Below is a small trained network, with its code and all its weights. Each question gives an input and a class and asks what happens when units are switched off, that is, made to give their printed mean instead of their output.

import numpy as np


def w(rows, s, z=0):
    codes = np.array(rows[::2]) - 128.0
    scale = np.full(codes.shape[1], s)
    scale[-1] = z or s
    return codes * scale


def norm(h):
    return h / np.sqrt((h * h).mean(-1, keepdims=True) + 1e-5)


def f(y):
    return y / 2 * (1 + np.tanh(0.7978845608 * (y + 0.044715 * y**3)))


def log_softmax(a):
    a = a - a.max(-1, keepdims=True)
    return a - np.log(np.exp(a).sum(-1, keepdims=True))


def net(x, mask):
    res = np.array(x, float).reshape(1, 5) / 4 @ E
    u = 0
    for l in range(2):
        y = f(norm(res) @ A[l][:, :-1].T + A[l][:, -1])
        res = res + np.where(mask[u : u + 16], y, B[l][:, -1]) @ B[l][:, :-1]
        u += 16
    return log_softmax(norm(res)[-1] @ U[:, :-1].T + U[:, -1])


A, B = {}, {}
E = w([
[27,126,248,152],'x0',
[30,124,58,20],'x1',
[129,127,127,128],'x2',
[41,140,42,253],'x3',
[128,123,128,129],'x4',
],0.0027)
A[0] = w([
[213,132,148,35,143],'L0N1',
[133,135,59,171,86],'L0N2',
[83,114,137,62,40],'L0N3',
[78,142,49,78,85],'L0N4',
[105,128,142,151,77],'L0N5',
[139,118,125,162,108],'L0N6',
[45,118,78,25,233],'L0N7',
[23,130,197,173,5],'L0N8',
[131,98,125,88,72],'L0N9',
[72,137,138,56,47],'L0N10',
[132,123,172,114,84],'L0N11',
[144,120,134,122,114],'L0N12',
[106,123,246,69,73],'L0N13',
[128,130,135,125,124],'L0N14',
[130,141,138,120,114],'L0N15',
[135,125,132,126,117],'L0N16',
],0.011,0.0029)
B[0] = w([
[119,230,143,200,226],'L0N1',
[177,73,75,103,156],'L0N2',
[213,139,69,101,160],'L0N3',
[53,54,144,202,182],'L0N4',
[133,141,98,152,128],'L0N5',
[146,144,97,108,132],'L0N6',
[57,193,108,53,254],'L0N7',
[130,227,158,173,189],'L0N8',
[151,145,107,122,135],'L0N9',
[221,149,73,92,170],'L0N10',
[101,110,175,112,139],'L0N11',
[120,142,147,126,129],'L0N12',
[104,2,152,73,208],'L0N13',
[121,130,138,126,128],'L0N14',
[122,133,143,129,128],'L0N15',
[126,136,136,126,127],'L0N16',
],0.021,0.0076)
A[1] = w([
[181,57,186,132,3],'L1N1',
[226,102,102,28,9],'L1N2',
[102,99,91,48,114],'L1N3',
[221,163,151,211,64],'L1N4',
[101,93,90,63,96],'L1N5',
[173,214,80,118,43],'L1N6',
[190,180,136,145,74],'L1N7',
[130,124,122,128,155],'L1N8',
[151,62,53,158,90],'L1N9',
[97,60,74,100,113],'L1N10',
[250,84,66,63,127],'L1N11',
[160,126,215,194,193],'L1N12',
[150,141,138,138,72],'L1N13',
[128,40,183,125,48],'L1N14',
[190,106,132,232,167],'L1N15',
[97,238,138,156,106],'L1N16',
],0.011,0.0015)
B[1] = w([
[67,33,65,51,143],'L1N1',
[171,207,194,65,172],'L1N2',
[193,133,199,204,187],'L1N3',
[227,81,187,168,182],'L1N4',
[173,123,194,196,175],'L1N5',
[35,43,89,126,197],'L1N6',
[114,98,181,189,158],'L1N7',
[124,128,136,128,130],'L1N8',
[68,200,153,96,151],'L1N9',
[127,118,221,180,169],'L1N10',
[128,209,138,17,181],'L1N11',
[207,58,156,148,179],'L1N12',
[136,114,133,148,126],'L1N13',
[54,71,38,69,155],'L1N14',
[236,173,172,74,166],'L1N15',
[154,129,3,102,254],'L1N16',
],0.022,0.0074)
U = w([
[241,95,110,203,203],'0',
[150,195,202,39,173],'1',
[69,176,16,139,207],'2',
[63,129,196,229,33],'3',
[88,7,125,69,6],'4',
],0.015,0.0015)

Each question gives the input, the list of numbers given to net, and the class t.
The units are the neurons (one row each of A and B). Each row of codes is followed by its name. A weight is (code - 128) times the scale printed after its matrix; where a second scale follows, it is the last column's (A, B and U).
mask holds one flag per neuron, layer by layer. A switched-off neuron (its flag False) gives its mean, the last column of its row in B, instead of its output. The means were averaged over made-up inputs and are rounded, as every weight is.
A unit's drop is (log p(t) with every unit on - log p(t) with that unit switched off) / (log p(t) with every unit on - log p(t) with every unit switched off).
The circuit of an input: a set's keep is (log p(t) with only the set's units on - log p(t) with every unit switched off) / (log p(t) with every unit on - log p(t) with every unit switched off). Starting from the 12 units with the biggest drops (on a tie, the unit counted first), units are removed one at a time, each time the one whose removal leaves the highest keep (on an exact tie, the one counted first), for as long as the keep stays at least 0.8.
circuit, biggest first: the units of the circuit, biggest drop first
most important unit: the unit with the biggest drop
k most important neurons: the k neurons with the biggest drops, biggest first
k most important neurons of layer l: the k neurons of layer l with the biggest drops, biggest first
drop when u is switched off: that unit's drop, to one decimal
input [7,3,-4,3,2], class 2: most important unit : L0N8
input [1,-1,-6,7,-5], class 0: 3 most important neurons of layer 0 : [L0N13, L0N7, L0N8]
input [0,-1,-4,8,6], class 1: 4 most important neurons : [L0N7, L0N1, L0N2, L1N9]
input [1,0,2,-4,0], class 4: 3 most important neurons of layer 0 : [L0N7, L0N13, L0N8]
input [3,-4,5,0,4], class 4: 2 most important neurons : [L0N1, L0N7]
input [0,-4,-1,-7,8], class 0: 2 most important neurons : [L0N7, L0N1]
input [-6,-3,-8,0,5], class 0: 4 most important neurons of layer 0 : [L0N7, L0N13, L0N10, L0N3]
input [1,-5,0,1,-6], class 0: 2 most important neurons : [L0N13, L0N7]
input [4,-1,-2,0,7], class 4: 3 most important neurons : [L0N13, L0N1, L0N7]
input [-5,-8,-8,2,-7], class 1: 2 most important neurons : [L0N1, L0N8]
input [-6,7,3,2,7], class 3: 2 most important neurons : [L0N4, L0N1]
input [7,0,0,5,-6], class 0: 2 most important neurons : [L0N7, L0N8]
input [-6,7,5,3,-6], class 3: 2 most important neurons of layer 0 : [L0N4, L0N1]
input [7,0,-5,-2,6], class 4: circuit, biggest first : [L0N13]
input [0,-7,0,8,-7], class 1: 3 most important neurons : [L0N7, L0N1, L0N2]
input [-8,3,2,7,2], class 3: drop when L0N4 is switched off : 0.2
input [3,-3,0,6,-4], class 0: drop when L0N7 is switched off : 2.3
input [8,-2,-2,6,0], class 0: drop when L0N7 is switched off : 1.1
input [-8,-2,7,4,1], class 1: drop when L0N15 is switched off : 0.0
input [5,-6,1,-8,7], class 4: most important unit : L0N13
